Here is a tiny trained network, its code and every weight. The questions are about switching its units off for an input and a class, where a switched-off unit gives its printed mean instead of its output.

import numpy as np


def w(rows, s, z=0):
    codes = np.array(rows[::2]) - 128.0
    scale = np.full(codes.shape[1], s)
    scale[-1] = z or s
    return codes * scale


def f(y):
    return np.maximum(y, 0)


def log_softmax(a):
    a = a - a.max(-1, keepdims=True)
    return a - np.log(np.exp(a).sum(-1, keepdims=True))


def net(x, mask):
    res = np.array(x, float).reshape(1, 8) / 4 @ E
    y = f(res @ A[0][:, :-1].T + A[0][:, -1])
    res = res + np.where(mask, y, B[0][:, -1]) @ B[0][:, :-1]
    return log_softmax(res[-1] @ U[:, :-1].T + U[:, -1])


A, B = {}, {}
E = w([
[126,127,127],'x0',
[107,44,254],'x1',
[127,128,127],'x2',
[128,128,127],'x3',
[23,191,163],'x4',
[127,128,126],'x5',
[128,128,127],'x6',
[232,199,210],'x7',
],0.0088)
A[0] = w([
[215,50,85,52],'n1',
[114,39,237,82],'n2',
[25,216,164,45],'n3',
[174,223,40,59],'n4',
[217,47,81,91],'n5',
[184,50,131,96],'n6',
[154,161,151,131],'n7',
[151,207,175,144],'n8',
[68,169,170,42],'n9',
[248,225,196,76],'n10',
[128,84,173,83],'n11',
[112,136,183,53],'n12',
[52,30,27,81],'n13',
[151,206,63,67],'n14',
[125,138,120,252],'n15',
[71,69,69,116],'n16',
[117,153,43,125],'n17',
[122,93,94,115],'n18',
],0.014,0.0043)
B[0] = w([
[43,189,64,196],'n1',
[154,125,253,251],'n2',
[57,209,29,203],'n3',
[143,149,249,207],'n4',
[59,198,75,205],'n5',
[101,197,137,191],'n6',
[149,114,104,163],'n7',
[112,61,77,191],'n8',
[86,187,111,168],'n9',
[168,23,59,244],'n10',
[163,152,175,178],'n11',
[134,158,140,161],'n12',
[205,50,85,241],'n13',
[147,154,207,187],'n14',
[130,114,115,166],'n15',
[157,63,108,204],'n16',
[105,142,209,193],'n17',
[117,98,103,159],'n18',
],0.025,0.013)
U = w([
[139,95,108,75],'0',
[108,205,254,58],'1',
[27,239,105,254],'2',
],0.009,0.0028)

Each question gives the input, the list of numbers given to net, and the class t.
The units are the neurons (one row each of A and B). Each row of codes is followed by its name. A weight is (code - 128) times the scale printed after its matrix; where a second scale follows, it is the last column's (A, B and U).
mask holds one flag per neuron, in row order. A switched-off neuron (its flag False) gives its mean, the last column of its row in B, instead of its output. The means were averaged over made-up inputs and are rounded, as every weight is.
A unit's drop is (log p(t) with every unit on - log p(t) with that unit switched off) / (log p(t) with every unit on - log p(t) with every unit switched off).
The circuit of an input: a set's keep is (log p(t) with only the set's units on - log p(t) with every unit switched off) / (log p(t) with every unit on - log p(t) with every unit switched off). Starting from the 12 units with the biggest drops (on a tie, the unit counted first), units are removed one at a time, each time the one whose removal leaves the highest keep (on an exact tie, the one counted first), for as long as the keep stays at least 0.8.
circuit, biggest first: the units of the circuit, biggest drop first
most important unit: the unit with the biggest drop
top k neurons: the k neurons with the biggest drops, biggest first
drop of u: that unit's drop, to one decimal
input [-8,-8,1,5,-1,-2,6,5], class 1: most important unit : n4
input [3,5,1,-3,-5,-8,7,-4], class 1: top 3 neurons : [n2; n3; n10]
input [-3,5,-7,3,-7,-4,-7,-6], class 2: top 2 neurons : [n5; n1]
input [6,-1,5,0,8,-8,4,6], class 2: top 2 neurons : [n3; n13]
input [-5,-4,-2,6,0,7,2,-3], class 1: top 3 neurons : [n10; n17; n4]
input [-1,1,-2,7,-7,4,-6,-6], class 2: top 2 neurons : [n5; n1]
input [-5,7,6,-6,-5,-6,1,7], class 0: top 3 neurons : [n10; n4; n8]
input [3,2,6,4,4,-2,8,4], class 0: top 4 neurons : [n5; n1; n10; n6]
input [3,-8,-5,-2,1,0,-6,6], class 1: top 2 neurons : [n4; n14]
input [-6,6,3,3,-8,5,6,-2], class 2: top 2 neurons : [n1; n5]
input [-7,-6,2,-1,7,-5,-2,7], class 0: top 2 neurons : [n10; n8]
input [1,7,-4,6,8,-6,-3,7], class 2: top 2 neurons : [n3; n9]
input [-8,-1,1,-1,2,-8,-8,0], class 2: top 3 neurons : [n2; n10; n13]
input [1,-7,3,-6,6,7,-6,-4], class 1: circuit, biggest first : [n4]
input [-5,-1,8,0,-4,-4,7,-3], class 2: top 2 neurons : [n10; n5]
input [8,4,6,3,-2,2,-2,8], class 0: drop of n10 : 0.8
input [7,3,1,-1,-3,-3,5,6], class 0: drop of n10 : 0.8
input [8,1,-1,-2,4,2,-4,4], class 0: drop of n3 : -0.1
input [2,2,6,8,-8,0,-3,5], class 2: drop of n1 : 0.1
input [-2,-3,-4,2,6,-4,5,-8], class 0: circuit, biggest first : [n13]
